Each row has a name. After each piece below comes the name of the row it's from, unless a question asks for something else. Each question is about the rows just above it.

Torog: [ 90  92  93 144  84]
vep: [ 90 124 101 144 144]
Livor: [ 65 143  78 144  59]
moda: [ 97 124 101 144 106]
Nili: [ 90 124 101 144 152]
fum: [106 124 108 144 102]
regu: [ 90 124 101 144  78]
[ 90 124 101 144  78] is in which row?  regu
Shuffled Torog with one entry gone: [ 84  92  90 144], missing  [93]

dogu: [111 140 143 135]
pob: [121 137 135 150]
vifur: [121 149 135 137]
bog: [127 134 164 133]
Which row holds these entries in another order? [149 137 135 121]  vifur
Shuffled dogu with one entry gone: [143 111 140], missing  [135]
q: [121 149 135 137]  vifur
Put [127 133 164 134] back in order: which row is it?  bog
q: [127 134 164 133]  bog
[150 135 137 121] is which row reordered?  pob

Zut: [129 126 124 125 127 134 127 125 127 122 130 116 132  62 117 123 133 129
 134]
zir: [129 126 122 128  87 133 137 125 128 121 124 128 124 129 123 128 131 126
 121]
kovef: [125 125 117 122  62 134 134 129 126 116 127 128 123 133 127 129 132 130
 124]
Zaset: [127 132 131 136 142 130 128 135 129 130 134 128 129 128 124 131 129 122
 129]
Dag: [128 128 131 132 137 126 126 133 131 130 133 128 129 126 128 129 133 127
 129]
gilil: [127 132 131 136 142 130 128 135 129 130 134 128 129 128 124 131 129 125
 131]
zofu: [126 131 130 143 129 130 128 133 123 134 131 131 123 133 129 132 133 127
 130]
rup: [128 131 130 136 132 129 127 132 129 129 135 128 129 125 122 133 132 121
 129]
ziko: [129 132 130 136 140 129 129 133 132 130 132 128 129 129 126 133 133 121
 131]
lep: [123 126 115 120  65 131 129 125 124 117 125 128 121 133 129 130 130 127
 122]
gike: [130 129 130 131 147 125 126 132 133 131 132 128 130 127 130 130 132 126
 130]
rem: [131 133 131 134 143 130 128 130 130 131 133 128 129 126 123 133 132 123
 129]
Put [123 131 134 130 128 133 131 130 132 133 143 129 129 131 126 130 128 133
 123] back in order: which row is it?  rem
[130 129 130 131 147 125 126 132 133 131 132 128 130 127 130 130 132 126
 130] is in which row?  gike
Put [132 126 129 117 125 134 134 123  62 129 128 116 124 130 122 127 127 125
 133] back in order: which row is it?  kovef
Zaset without one entry, shuffled: [136 127 128 131 134 130 128 132 129 129 128 130 131 129 124 142 122 129]. Gone:  [135]

Nugit: [125 171  99 133 107 108 131 203 180 137 123 158  98 131  97 138 223 104
 175 111 129 137 140 105 132 102 125 169 149  88 133  94 163 175  59  75
 105 127 120 187 162 107 132 143  91 135 148 169 168 135 157 141]
nar: [137 133 121 131 123 114 127 140 147 131 132 136 117 126 118 128 166 121
 140 114 122 131 126 136 132 111 129 122 123 114 118 110 134 145 118 106
 124 130 121 152 145 127 137 130 109 125 131 144 142 122 132 133]
gudo: [126 153 115 115 133 112 155 148 135 165 105 131 125 137 121 135 137 147
 117 142 137  79 126 119 130 121 134 143 138 150 113 147 113 139  98 116
 121 133 147 104 104 125 149 123 113 141 152 108 122 139 136 164]
gab: [148 169 175 127  75 132 162  59 138 143 158 171 125 105  94 120 123 104
 140 223 157 107 131 203 133 137 168  98 132 129 175 141 133 187 135  88
 137 163 131 180  97  99  91 106 108 125 102 138 169 111 149 135]
siku: [141 134 135 123 148 136 121 126 121 113 134 112 139 122 137 142 104 115
 115 150 147 133 126 108 119 164 130 139 147 137 165 153 143 104 135 155
 125 152 147  79  98 117 116 105 138 137 125 113 113 149 121 131]
Which entry of gudo is missing from [126 121 147 147 164 131 104 153 149  98 141 125 135 147 126 136 113 105
 116 117 133 125  79 115 112 134 123 104 122 137 113 152 137 133 121 113
 115 139 137 165 119 138 148 139 142 121 108 150 155 135 130]?  [143]
[141 157 135 168 169 148 135  91 143 132 107 162 187 120 127 105  75  59
 175 163  94 133  88 149 169 125 102 132 105 140 137 129 111 175 104 223
 138  97 131  98 158 123 137 180 203 131 108 107 133  99 171 125] is which row reordered?  Nugit
q: [148 169 175 127  75 132 162  59 138 143 158 171 125 105  94 120 123 104
 140 223 157 107 131 203 133 137 168  98 132 129 175 141 133 187 135  88
 137 163 131 180  97  99  91 106 108 125 102 138 169 111 149 135]  gab
Shuffled Nugit with one entry gone: [137 180  98 168  94 175 163 120  59 105 131 129 157 223 137  91 104 107
 175  88 132 135 169 111 132 125 148 187 138  97  75 125 141 133 169 203
 158 127 171 131 162 123 102 149 143 107 135 105  99 140 133], missing  [108]
Which row holds these entries in another order? [ 79  98 104 104 105 108 112 113 113 113 115 115 116 117 119 121 121 121
 122 123 125 125 126 126 130 131 133 134 134 135 135 136 137 137 137 138
 139 139 141 142 143 147 147 147 148 149 150 152 153 155 164 165]  siku
gudo without one entry, shuffled: [112 138 137 125 135  79 152 117 134 147 139 148 116 165 137 147 143 130
 137 105 115 119 136 147 104 108 131 142 125 126 113 115 113 121 104 126
 149 150 121 121 141 133 113 139 133 123 135 122  98 153 155]. Gone:  [164]
[137 133 121 131 123 114 127 140 147 131 132 136 117 126 118 128 166 121
 140 114 122 131 126 136 132 111 129 122 123 114 118 110 134 145 118 106
 124 130 121 152 145 127 137 130 109 125 131 144 142 122 132 133] is in which row?  nar

Suk: [189 201  99 169 172 123 187 130 178 180 198 157 189  70 174  99 194 191
 125 118 113 105 105  57 170  81 162 208  86 115 170 140 189 207  56 147]
rasu: [120 104 137 110 194 143 108 153 174 205 101 124  89 117  61 154 149 118
  83  54 204 105  47 131 124 186 119  47 171  69 182 111 149  76 170 163]
kida: [144 157  80  69  61  50 153  73 208 122 145 121  73 180  52 171 103  91
 124 172 156 136 203  49 170 176 188 179  50 190 130  51 114  51 126  63]
fogeg: [203 103  80 121 188  49 136 153 179 122 114 145 180 126  69 172  52 171
  50 156 190  63  61  73  51 130  73 157  91 124 171 208 176  50 144  51]
Lape: [ 71 106  58 156 178 121  54 141 153  65  57 100 147  76 120 130 195 161
 152 127 199 181  61  90 110 139 188 197 113 189  86 171 185 121 115 181]
Which entry of Lape is missing from [178 110  65 121 130 188  57  90 156 127 152 115 121  61 189 100 199 147
  54 195 185  58 171 106  86 181  76 139 181 161 141 120  71 197 113]?  [153]
q: [120 104 137 110 194 143 108 153 174 205 101 124  89 117  61 154 149 118
  83  54 204 105  47 131 124 186 119  47 171  69 182 111 149  76 170 163]  rasu
The row with [144 157  80  69  61  50 153  73 208 122 145 121  73 180  52 171 103  91
 124 172 156 136 203  49 170 176 188 179  50 190 130  51 114  51 126  63] is  kida
Put [ 49  50  50  51  51  52  61  63  69  73  73  80  91 103 114 121 122 124
 126 130 136 144 145 153 156 157 170 171 172 176 179 180 188 190 203 208] back in order: which row is it?  kida
Where do [ 71 106  58 156 178 121  54 141 153  65  57 100 147  76 120 130 195 161
 152 127 199 181  61  90 110 139 188 197 113 189  86 171 185 121 115 181] appear?  Lape
Which row holds these entries in another order? [ 49  50  50  51  51  52  61  63  69  73  73  80  91 103 114 121 122 124
 126 130 136 144 145 153 156 157 171 171 172 176 179 180 188 190 203 208]  fogeg

rako: [136 150 186 127 118 140 137 160 112 128 122 139  89 119 185 133  73  88
 143 141  80 143]
Mapul: [187 169 151 105 160 110 109 111  69 138 146 111 126 144 142 116 115 126
 102  98 135 196]
tuni: [117  86 190 113 172 188 154 116 145 155 128 115 174 100 167 110 105 148
 168 122 137 130]
kur: [144 115 112 111 149 119 137 161 216 126 139 163 186 101 156 136 118 143
 155 136 148 169]
rused: [106 102 134 103 161 158 166 137 193 121 122 142 158  85 136 160  67 127
 134 136 138  90]
Vupi: [ 79  86  97 132 113 136 154 105 153 132 182 137 144 153 156  80 110  96
 170 107 177 130]
fil: [154 182  79 178  80 110 113 137 144 170 105  86  97 153 132 130 132 136
  96 107 156 153]
Shuffled fil with one entry gone: [107 178 136  97 182 113 156  86 105 153 132 132  80 137 144  79 154  96
 110 153 130], missing  [170]
Which entry of rako is missing from [ 73 118 186 119 143 133 160 128  80 112 143 122 139  89 127 137 136 150
 185  88 141]?  [140]
Which row holds these entries in another order? [130 177 107 170  96 110  80 156 153 144 137 182 132 153 105 154 136 113
 132  97  86  79]  Vupi
q: [154 182  79 178  80 110 113 137 144 170 105  86  97 153 132 130 132 136
  96 107 156 153]  fil
kur without one entry, shuffled: [143 112 169 126 136 118 186 155 216 115 156 136 163 119 139 101 161 144
 137 111 149]. Gone:  [148]
[ 79  80  86  96  97 105 107 110 113 130 132 132 136 137 144 153 153 154
 156 170 177 182] is which row reordered?  Vupi
Shuffled rused with one entry gone: [136 161 103 138 127  85 106 102 142 121 193 158 122 136 158  67 166 134
  90 134 160], missing  [137]

bam: [146 124 105 130 116 121  74 168 110 197 139 107 113 103 109 169 137 107
 148 127 129 141 109 136 162 125 120]
lelag: [130 116 136 107 168 109 103 141 162 125 168 109 120 121 107 129  74 148
 110 197 124 127 137 146 105 113 139]
lev: [130 120  93  95 185 170 138  96 120 131 119 173 122 176 108 114 103 115
 113 154 112 107 132 123 107 172 120]
gute: [122 162 141 128 131 135 176  77 173  87 150 163 179 137 152 106 124 160
  85 103 135 107 160  91  96 119 162]
digu: [160 117 143  90 150 168 142  89 120 150 118 141 122 142 122 152  78 124
  90 136  91  71 139 124  66 148 116]
koz: [156  88 144 111 124 136 113 154  87 162 101 110  84 120 110 138 104 102
 139 140  94 111 120 163 114 130  88]
Put [118 150 120  90 143 117 139  71 148 124 122 142 142  89 160 124 141 152
 150  90  66 168  78 122 116 136  91] back in order: which row is it?  digu
[130 120  93  95 185 170 138  96 120 131 119 173 122 176 108 114 103 115
 113 154 112 107 132 123 107 172 120] is in which row?  lev
Which row holds these entries in another order? [ 74 103 105 107 107 109 109 110 113 116 120 121 124 125 127 129 130 136
 137 139 141 146 148 162 168 169 197]  bam
The row with [156  88 144 111 124 136 113 154  87 162 101 110  84 120 110 138 104 102
 139 140  94 111 120 163 114 130  88] is  koz
Shuffled lev with one entry gone: [123 113 112 138 119 130 132 122  93 120 107 114 107 176 170 108 120  96
 103 173 185 131  95 115 120 154], missing  [172]
Which entry of koz is missing from [144 111 138  94 120 130  87  88 104  84 110 110 156 101 140  88 114 162
 102 124 154 113 136 163 111 120]?  [139]

liba: [199 139 152 179]
soraz: [147 131 134 142]
Bub: [124 199 152 139]
valop: [199 139 152 124]
tilog: [138 124 199 152]
Sulo: [122 127 126 124]
[152 138 124 199] is which row reordered?  tilog
Which row holds these entries in another order? [126 124 122 127]  Sulo
valop without one entry, shuffled: [124 199 152]. Gone:  [139]
[124 138 199 152] is which row reordered?  tilog

vog: [129 144 110  99 112 121 156  97 147 140 123 135 148 111 173 121 176 145
 151  96 151 129 169 121  95 159 133 180 145 157 163 119 176 100 127 111
 108 114 151 129 111 173 124 121 162 171 158 147 157  98 165 129 105]
Vame: [ 96 165 126 105 127 110 154 137 116 121 126 143 133 113 114 147 138 129
 149 130 155 137 115 158 144 112 146 119 128 112 112 110 127 134 110 130
 145 110 164 109 138 131 143 153 168 144 133 159 147 121 137  89 133]
gog: [139 112 126  95 119 123 130 102 143 151 102 124 129  91 138 112 135 152
 135  85 100 106 145  85  70 133 114 162 130 148 146 102 166  93 125 116
  85 125 121  98  92 138  95 126 145 123 143 154 148  93 157 126  94]
kab: [100  83 118  95 165  78  42 141 158 125 146 159  90  90 117 144  69 155
  71 110  64 175  64  86 217  43  92  41  72  75  67 124  89 161  71 175
 187 130  69 129 134  79  74 190 129  37 155 168  52 192 137 114 158]
luf: [100  83 118  95 165  78  42 141 158 125 146 159  90  90 117 144  69 155
  71 110  64 175  64  86 217  43  92  41  72  75  67 124  89 161  71 175
 187 149  95 141 111 138  99 135 116 116 152 136 121 150 150 167 124]
vekol: [139  89 146 129 185 115  72 154 169 160 173 178  97 112 122 152  71 156
  91 129  65 172  80  94 201  73 103  74  95  97  87 133 103 159 108 190
 181 177  81 130 136  80  91 189 136  52 165 169  86 197 134 144 153]
The row with [100  83 118  95 165  78  42 141 158 125 146 159  90  90 117 144  69 155
  71 110  64 175  64  86 217  43  92  41  72  75  67 124  89 161  71 175
 187 149  95 141 111 138  99 135 116 116 152 136 121 150 150 167 124] is  luf
[ 41  42  43  64  64  67  69  71  71  72  75  78  83  86  89  90  90  92
  95  95  99 100 110 111 116 116 117 118 121 124 124 125 135 136 138 141
 141 144 146 149 150 150 152 155 158 159 161 165 167 175 175 187 217] is which row reordered?  luf
q: [139 112 126  95 119 123 130 102 143 151 102 124 129  91 138 112 135 152
 135  85 100 106 145  85  70 133 114 162 130 148 146 102 166  93 125 116
  85 125 121  98  92 138  95 126 145 123 143 154 148  93 157 126  94]  gog

ral: [152 147 152 115  91 120 132 153 140  95 159  91 139  94 100  80 154 111
 111]
mut: [125 156  93 107 136 112 132 121 115 119 152 151 154 128 167 110 105 158
 144]
Rarul: [141 141 134 141 109 112 114 150 160 152 130 115 121 109 147 111 152 113
 126]
kiriz: [119 161 121 106 138 170 154 129 123 129 106 147  95 129 121 142 136 159
  95]
Sos: [119 161 115 133 116 149 135 127 138 145 127 125 111 115 133 119 133 136
 122]
rasi: [130 110 131 164 148 119 122 124 150 147 117 144 150 158 160 155 115 128
 166]
terit: [151 108 157 172 146 120 115 130 156 119 117 135 182 163 147 149 113 124
 183]
Mavig: [124 117 136  94 123 138 175 118  94  59 175 115 145 128  79 109 119 135
 110]
dodav: [121 173 121 104 130 177 154 129 123 125 108 140  96 120 115 132 138 159
  93]
lizof: [133 134 133 114 102 155 143 135 129 106 143 108 123 101 102  97 140 133
 108]
Tise: [125 110 136 105 156 144 167 121 108  93 128 151 132 158 112 154 119 152
 115]
Where do [124 117 136  94 123 138 175 118  94  59 175 115 145 128  79 109 119 135
 110] appear?  Mavig
Which row holds these entries in another order? [115 152 119 154 112 158 132 151 128  93 108 121 167 144 156 105 136 110
 125]  Tise

poma: [167 144  50 158 134 197 142 116  79  83  71 165  85 151  98]
kekon: [155  96 106 129  83 105 161  81 108 112 105 172 110 131 106]
bas: [109 172 151 149 183  71 141 116 108 163 118 152 136 159 171]
Tum: [186 163  53 149 160 176 151 131  63  95  57 180  71 174 122]
fut: [137 152 141  71 150 116 172 149 109 183 118 136 108 163 151]
The row with [167 144  50 158 134 197 142 116  79  83  71 165  85 151  98] is  poma
[149 136  71 118 116 141 109 163 172 152 183 151 108 137 150] is which row reordered?  fut
Put [118 183 159 149 171 108 163 172 109 152 151  71 136 116 141] back in order: which row is it?  bas
fut without one entry, shuffled: [136 108  71 149 141 172 137 163 150 152 118 116 183 109]. Gone:  [151]
Which row holds these entries in another order? [ 71 108 109 116 118 136 141 149 151 152 159 163 171 172 183]  bas
Which entry of fut is missing from [109 149 163 116 150 137 152  71 141 118 183 172 151 108]?  [136]

